Here is a tiny trained network, its code and every weight. The questions are about switching its units off for an input and a target symbol, where a switched-off unit gives its printed mean instead of its output.

import numpy as np


def w(rows, s, z=0):
    codes = np.array(rows[::2]) - 128.0
    scale = np.full(codes.shape[1], s)
    scale[-1] = z or s
    return codes * scale


def f(y):
    return y / 2 * (1 + np.tanh(0.7978845608 * (y + 0.044715 * y**3)))


def softmax(a):
    e = np.exp(a - a.max(-1, keepdims=True))
    return e / e.sum(-1, keepdims=True)


def log_softmax(a):
    a = a - a.max(-1, keepdims=True)
    return a - np.log(np.exp(a).sum(-1, keepdims=True))


def net(x, mask):
    ids = ['ΓΞΠΣΦΩαβεζηλτψ'.index(c) for c in x.split()]
    T = len(ids)
    res = E[ids] + P[:T]
    u = 0
    for l in range(2):
        q, k, v = (res @ M[l].T for M in (Q, K, V))
        z = softmax(np.where(np.tri(T) > 0, q @ k.T / 2**0.5, -1e9)) @ v
        res = res + np.where(mask[u], z, O[l][:, -1]) @ O[l][:, :-1]
        u += 1
        y = f(res @ A[l][:, :-1].T + A[l][:, -1])
        res = res + np.where(mask[u : u + 8], y, B[l][:, -1]) @ B[l][:, :-1]
        u += 8
    return log_softmax(res[-1] @ U[:, :-1].T + U[:, -1])


Q, K, V, O, A, B = {}, {}, {}, {}, {}, {}
E = w([
[53,152,103,156,175,178,133,110],'Γ',
[180,68,186,138,166,165,136,156],'Ξ',
[115,162,127,62,126,136,95,90],'Π',
[224,125,108,112,91,83,146,175],'Σ',
[215,175,115,52,163,114,117,133],'Φ',
[186,46,169,166,139,164,136,176],'Ω',
[81,129,121,113,132,61,59,145],'α',
[118,163,5,224,107,125,152,166],'β',
[113,111,69,119,46,127,91,125],'ε',
[107,163,140,75,135,106,66,109],'ζ',
[91,148,149,85,140,82,56,108],'η',
[200,145,77,192,79,114,88,29],'λ',
[88,104,73,87,74,134,152,82],'τ',
[48,57,47,160,145,160,119,156],'ψ',
],0.022)
P = w([
[117,242,230,201,61,112,196,173],'0',
[122,218,211,190,56,114,189,160],'1',
[122,201,203,173,68,112,171,152],'2',
[126,187,197,158,87,113,145,151],'3',
[128,172,185,141,96,112,135,142],'4',
[131,157,172,125,105,108,126,135],'5',
[136,142,156,109,106,103,125,125],'6',
[140,131,148,96,125,104,102,124],'7',
[144,118,134,79,130,103,98,115],'8',
[150,102,114,63,127,102,104,102],'9',
[156,91,103,50,140,100,93,95],'10',
[164,74,81,34,135,101,100,80],'11',
[167,67,81,20,159,99,75,77],'12',
[169,53,58,2,153,104,85,66],'13',
],0.0087)
Q[0] = w([
[104,131,108,177,162,158,109,90],'0.h1',
[74,177,106,91,9,127,19,87],'0.h1',
],0.015)
K[0] = w([
[100,118,137,155,127,147,134,135],'0.h1',
[112,141,2,79,168,98,73,82],'0.h1',
],0.018)
V[0] = w([
[31,70,76,92,102,205,155,135],'0.h1',
[212,204,136,1,112,211,155,67],'0.h1',
],0.0085)
O[0] = w([
[181,172,254,153,138,184,46,189,179],'0.h1',
[125,80,150,183,96,121,136,167,6],'0.h1',
],0.0098,0.0025)
A[0] = w([
[108,87,94,245,160,134,129,213,2],'0.n1',
[69,152,106,65,184,147,188,167,65],'0.n2',
[9,63,152,158,97,94,105,196,41],'0.n3',
[123,140,116,48,70,119,131,120,240],'0.n4',
[167,159,215,84,114,9,114,219,65],'0.n5',
[131,108,186,108,173,91,179,64,182],'0.n6',
[71,142,112,140,177,215,150,67,70],'0.n7',
[220,187,156,91,167,121,186,187,117],'0.n8',
],0.013,0.0035)
B[0] = w([
[107,73,110,135,113,141,217,131,157],'0.n1',
[141,82,154,157,106,169,203,130,150],'0.n2',
[68,41,84,179,80,23,141,125,161],'0.n3',
[95,118,109,140,204,215,78,120,255],'0.n4',
[203,121,212,157,9,199,161,159,189],'0.n5',
[140,127,190,205,165,146,77,166,166],'0.n6',
[106,108,140,113,108,76,114,187,167],'0.n7',
[84,40,64,159,119,99,229,121,155],'0.n8',
],0.015,0.0079)
Q[1] = w([
[211,234,40,166,199,61,127,231],'1.h1',
[213,122,97,225,106,127,116,6],'1.h1',
],0.012)
K[1] = w([
[73,249,118,197,116,124,192,125],'1.h1',
[205,108,102,155,151,126,131,112],'1.h1',
],0.019)
V[1] = w([
[92,147,247,245,169,88,255,75],'1.h1',
[199,120,40,88,104,114,222,114],'1.h1',
],0.0092)
O[1] = w([
[153,83,117,65,121,169,72,129,125],'1.h1',
[120,93,255,101,171,121,41,156,4],'1.h1',
],0.0057,0.0039)
A[1] = w([
[140,114,111,173,68,85,134,158,224],'1.n1',
[130,97,115,182,73,90,179,109,112],'1.n2',
[158,121,100,105,169,143,126,182,104],'1.n3',
[137,185,194,191,116,131,110,109,136],'1.n4',
[95,114,103,116,140,110,148,72,87],'1.n5',
[186,151,88,103,84,160,112,67,86],'1.n6',
[126,106,143,178,148,86,251,145,2],'1.n7',
[121,89,123,162,84,66,160,116,52],'1.n8',
],0.02,0.0069)
B[1] = w([
[174,47,189,117,168,127,119,103,252],'1.n1',
[143,218,55,34,190,65,123,120,226],'1.n2',
[117,190,179,135,129,62,131,163,201],'1.n3',
[54,110,205,67,143,172,187,41,203],'1.n4',
[117,52,114,18,35,202,204,121,152],'1.n5',
[185,136,89,203,61,84,108,177,226],'1.n6',
[213,109,80,145,125,198,139,3,183],'1.n7',
[72,187,204,208,97,140,110,244,173],'1.n8',
],0.016,0.013)
U = w([
[188,86,124,165,186,143,184,136,163],'Γ',
[86,39,169,189,140,76,170,190,177],'Ξ',
[122,184,170,154,133,119,118,164,157],'Π',
[93,169,126,133,162,100,135,47,115],'Σ',
[125,100,154,118,110,192,1,110,108],'Φ',
[120,129,102,112,142,109,61,109,127],'Ω',
[172,109,189,101,86,69,122,116,3],'α',
[160,92,75,133,100,86,104,122,95],'β',
[72,108,162,133,150,156,100,97,108],'ε',
[164,90,135,157,100,152,18,139,70],'ζ',
[128,149,97,176,141,203,140,179,128],'η',
[100,100,119,109,136,163,126,136,126],'λ',
[152,166,184,135,100,180,176,157,83],'τ',
[91,173,116,211,119,109,84,63,153],'ψ',
],0.0094,0.012)

Each question gives the input, a string of symbols that net reads in full, and the target symbol t.
The units are the heads (2 rows each of Q, K, V and O) and the neurons (one row each of A and B). Each row of codes is followed by its name. A weight is (code - 128) times the scale printed after its matrix; where a second scale follows, it is the last column's (O, A, B and U).
mask holds one flag per unit, layer by layer, with each layer's heads first. A switched-off unit (its flag False) gives its mean, the last column of its rows in O or B, instead of its output. The means were averaged over made-up inputs and are rounded, as every weight is.
A unit's drop is (log p(t) with every unit on - log p(t) with that unit switched off) / (log p(t) with every unit on - log p(t) with every unit switched off).
The circuit of an input: a set's keep is (log p(t) with only the set's units on - log p(t) with every unit switched off) / (log p(t) with every unit on - log p(t) with every unit switched off). Starting from the 12 units with the biggest drops (on a tie, the unit counted first), units are removed one at a time, each time the one whose removal leaves the highest keep (on an exact tie, the one counted first), for as long as the keep stays at least 0.8.
circuit, biggest first: the units of the circuit, biggest drop first
unit that matters most: the unit with the biggest drop
top k neurons: the k neurons with the biggest drops, biggest first
top k neurons in layer l: the k neurons of layer l with the biggest drops, biggest first
input ψ η Φ τ Ξ Ξ λ Ξ τ ε Σ η α, target β: top 2 neurons in layer 1	[1.n4, 1.n8]
input α Π Ξ β ψ ε τ Ξ ε β, target Ξ: top 4 neurons	[1.n2, 0.n8, 1.n7, 0.n4]
input η Σ β Ξ β λ λ Π, target λ: unit that matters most	0.h1
input α λ ψ Ω α, target Φ: top 2 neurons in layer 0	[0.n5, 0.n7]
input α α τ ψ ψ ε η η, target β: top 2 neurons	[0.n4, 0.n3]
input η η α Ω ψ ψ ζ ζ Σ Π, target ε: top 3 neurons	[0.n4, 0.n7, 1.n4]
input η Ω ψ ψ α ε Σ ψ λ ε, target λ: circuit, biggest first	[1.n5, 0.n4, 0.n5, 1.h1]
input α η τ Ω ψ β Σ Ξ ψ ζ Φ ε, target Ξ: top 3 neurons in layer 1	[1.n8, 1.n1, 1.n7]
input η ψ ψ η, target τ: top 3 neurons	[1.n4, 0.n5, 1.n6]
input λ ζ Φ Γ α ε β ε, target ψ: circuit, biggest first	[0.h1, 0.n4, 1.h1, 1.n5]
input ε Φ Σ λ ψ α β ζ η Ω ε ψ β β, target Π: top 3 neurons	[1.n1, 1.n3, 0.n3]
input Γ Φ α Σ η ψ β ψ β Γ, target Ξ: top 4 neurons in layer 0	[0.n7, 0.n5, 0.n8, 0.n4]
input η Ξ β Γ Π ψ α ε α ψ ψ τ Ξ, target Ξ: top 3 neurons in layer 1	[1.n2, 1.n7, 1.n3]
input ε Ω ψ β ε ε β ψ ζ ψ ζ, target τ: top neuron	[0.n4]
input Π ψ Γ ψ Ξ β τ α, target α: circuit, biggest first	[0.n5, 1.n1]
input ζ η ψ ε ε, target Σ: top 3 neurons	[1.n4, 1.n2, 0.n4]
input Ξ ε τ, target Σ: top 2 neurons in layer 0	[0.n4, 0.n8]
input Γ Ω Ξ Ω ε τ β ψ λ β, target Ξ: top 2 neurons in layer 0	[0.n1, 0.n8]
input ε λ ψ η, target τ: top 4 neurons	[1.n4, 0.n5, 0.n4, 1.n6]
input η ψ Ω ε η Φ Ω τ ζ Γ, target Γ: circuit, biggest first	[1.n7, 0.n2]
input Σ ψ Ξ Σ, target Ξ: unit that matters most	1.h1
input τ ψ ε λ τ Ξ β ψ ε Γ ψ Σ ψ, target Π: top 3 neurons	[1.n3, 0.n8, 1.n1]
input Σ ψ ζ Γ ζ η ζ Π η, target Π: circuit, biggest first	[1.n8, 1.n2, 0.h1, 0.n3]
input ζ Σ Π ε ψ ε λ Γ Φ τ Γ Σ ψ, target Ξ: top 3 neurons	[0.n8, 0.n5, 0.n7]
input ε ψ τ ψ ε, target τ: top 2 neurons	[1.n4, 1.n6]
input ζ Π ε ε Π τ, target Π: circuit, biggest first	[0.h1, 1.n2, 1.n8, 0.n3]
